Below is a small trained network, with its code and all its weights. Each question gives an input and a class and asks what happens when units are switched off, that is, made to give their printed mean instead of their output.

import numpy as np


def w(rows, s, z=0):
    codes = np.array(rows[::2]) - 128.0
    scale = np.full(codes.shape[1], s)
    scale[-1] = z or s
    return codes * scale


def norm(h):
    return h / np.sqrt((h * h).mean(-1, keepdims=True) + 1e-5)


def f(y):
    return y / 2 * (1 + np.tanh(0.7978845608 * (y + 0.044715 * y**3)))


def log_softmax(a):
    a = a - a.max(-1, keepdims=True)
    return a - np.log(np.exp(a).sum(-1, keepdims=True))


def net(x, mask):
    res = np.array(x, float).reshape(1, 2) / 4 @ E
    u = 0
    for l in range(2):
        y = f(norm(res) @ A[l][:, :-1].T + A[l][:, -1])
        res = res + np.where(mask[u : u + 3], y, B[l][:, -1]) @ B[l][:, :-1]
        u += 3
    return log_softmax(norm(res)[-1] @ U[:, :-1].T + U[:, -1])


A, B = {}, {}
E = w([
[212,176,46,146,192,51,61,159,145,131,66],'x0',
[63,101,145,154,4,110,68,137,142,43,76],'x1',
],0.012)
A[0] = w([
[195,182,105,133,254,121,111,122,119,146,174,254],'L0N0',
[229,223,35,100,228,80,139,132,151,152,93,93],'L0N1',
[128,183,157,101,76,144,56,136,183,76,69,87],'L0N2',
],0.009,0.0045)
B[0] = w([
[136,144,252,161,116,61,195,73,168,252,68,244],'L0N0',
[105,131,195,157,144,139,190,75,131,170,139,247],'L0N1',
[183,137,117,148,155,144,128,168,105,169,158,183],'L0N2',
],0.018,0.014)
A[1] = w([
[128,95,91,72,229,103,214,94,131,245,114,129],'L1N0',
[153,104,208,140,150,69,234,2,161,162,88,253],'L1N1',
[141,89,27,143,104,53,53,129,132,117,106,145],'L1N2',
],0.008,0.0031)
B[1] = w([
[173,231,142,172,115,63,109,204,183,133,42,193],'L1N0',
[131,190,62,70,231,119,119,46,212,70,19,253],'L1N1',
[200,206,82,212,109,133,149,147,230,103,9,139],'L1N2',
],0.013,0.02)
U = w([
[107,153,48,82,157,58,15,114,152,32,121,12],'0',
[64,99,125,2,150,160,180,27,133,71,158,5],'1',
[97,58,135,143,62,152,136,149,42,140,223,105],'2',
[143,195,165,119,171,93,187,89,174,162,79,227],'3',
[203,142,71,180,103,98,66,199,121,125,115,92],'4',
],0.018,0.0023)

Each question gives the input, the list of numbers given to net, and the class t.
The units are the neurons (one row each of A and B). Each row of codes is followed by its name. A weight is (code - 128) times the scale printed after its matrix; where a second scale follows, it is the last column's (A, B and U).
mask holds one flag per neuron, layer by layer. A switched-off neuron (its flag False) gives its mean, the last column of its row in B, instead of its output. The means were averaged over made-up inputs and are rounded, as every weight is.
A unit's drop is (log p(t) with every unit on - log p(t) with that unit switched off) / (log p(t) with every unit on - log p(t) with every unit switched off).
The circuit of an input: a set's keep is (log p(t) with only the set's units on - log p(t) with every unit switched off) / (log p(t) with every unit on - log p(t) with every unit switched off). Starting from all 6 units, units are removed one at a time, each time the one whose removal leaves the highest keep (on an exact tie, the one counted first), for as long as the keep stays at least 0.8.
circuit, biggest first: the units of the circuit, biggest drop first
k most important neurons: the k neurons with the biggest drops, biggest first
k most important neurons of layer l: the k neurons of layer l with the biggest drops, biggest first
drop when u is switched off: that unit's drop, to one decimal
input [1,3], class 4: circuit, biggest first : L0N0, L0N1, L1N1
input [7,7], class 4: circuit, biggest first : L0N0, L1N1
input [-7,5], class 2: circuit, biggest first : L0N0, L1N1, L0N1
input [-4,-1], class 1: 4 most important neurons : L0N2, L1N0, L0N0, L0N1
input [-8,-3], class 1: circuit, biggest first : L0N0, L0N1, L1N0, L0N2
input [6,5], class 4: circuit, biggest first : L0N0, L0N2, L1N1
input [-3,8], class 2: circuit, biggest first : L0N0, L1N1, L0N1, L1N0
input [3,5], class 4: 3 most important neurons : L0N0, L1N1, L0N1
input [-7,4], class 1: circuit, biggest first : L0N0, L1N0
input [-2,3], class 2: 4 most important neurons : L0N0, L0N1, L1N1, L1N0
input [-5,-1], class 1: 4 most important neurons : L0N0, L1N0, L0N2, L0N1
input [-3,4], class 2: 2 most important neurons of layer 1 : L1N1, L1N0
input [3,4], class 4: circuit, biggest first : L0N0, L1N1, L0N1
input [-3,1], class 1: circuit, biggest first : L1N0, L0N0, L0N1
input [-7,8], class 2: 3 most important neurons : L0N0, L1N1, L0N1
input [-3,6], class 2: 4 most important neurons : L0N0, L1N1, L0N1, L1N0
input [-7,3], class 1: 2 most important neurons : L0N0, L0N2
input [1,1], class 4: 2 most important neurons : L0N0, L0N2
input [-3,-1], class 1: 2 most important neurons of layer 1 : L1N0, L1N1
input [2,3], class 4: 3 most important neurons : L0N0, L0N1, L1N1
input [0,2], class 4: 2 most important neurons : L0N0, L0N1
input [-4,5], class 2: 4 most important neurons : L0N0, L1N1, L0N1, L1N0
input [-3,0], class 1: drop when L1N0 is switched off : 0.7
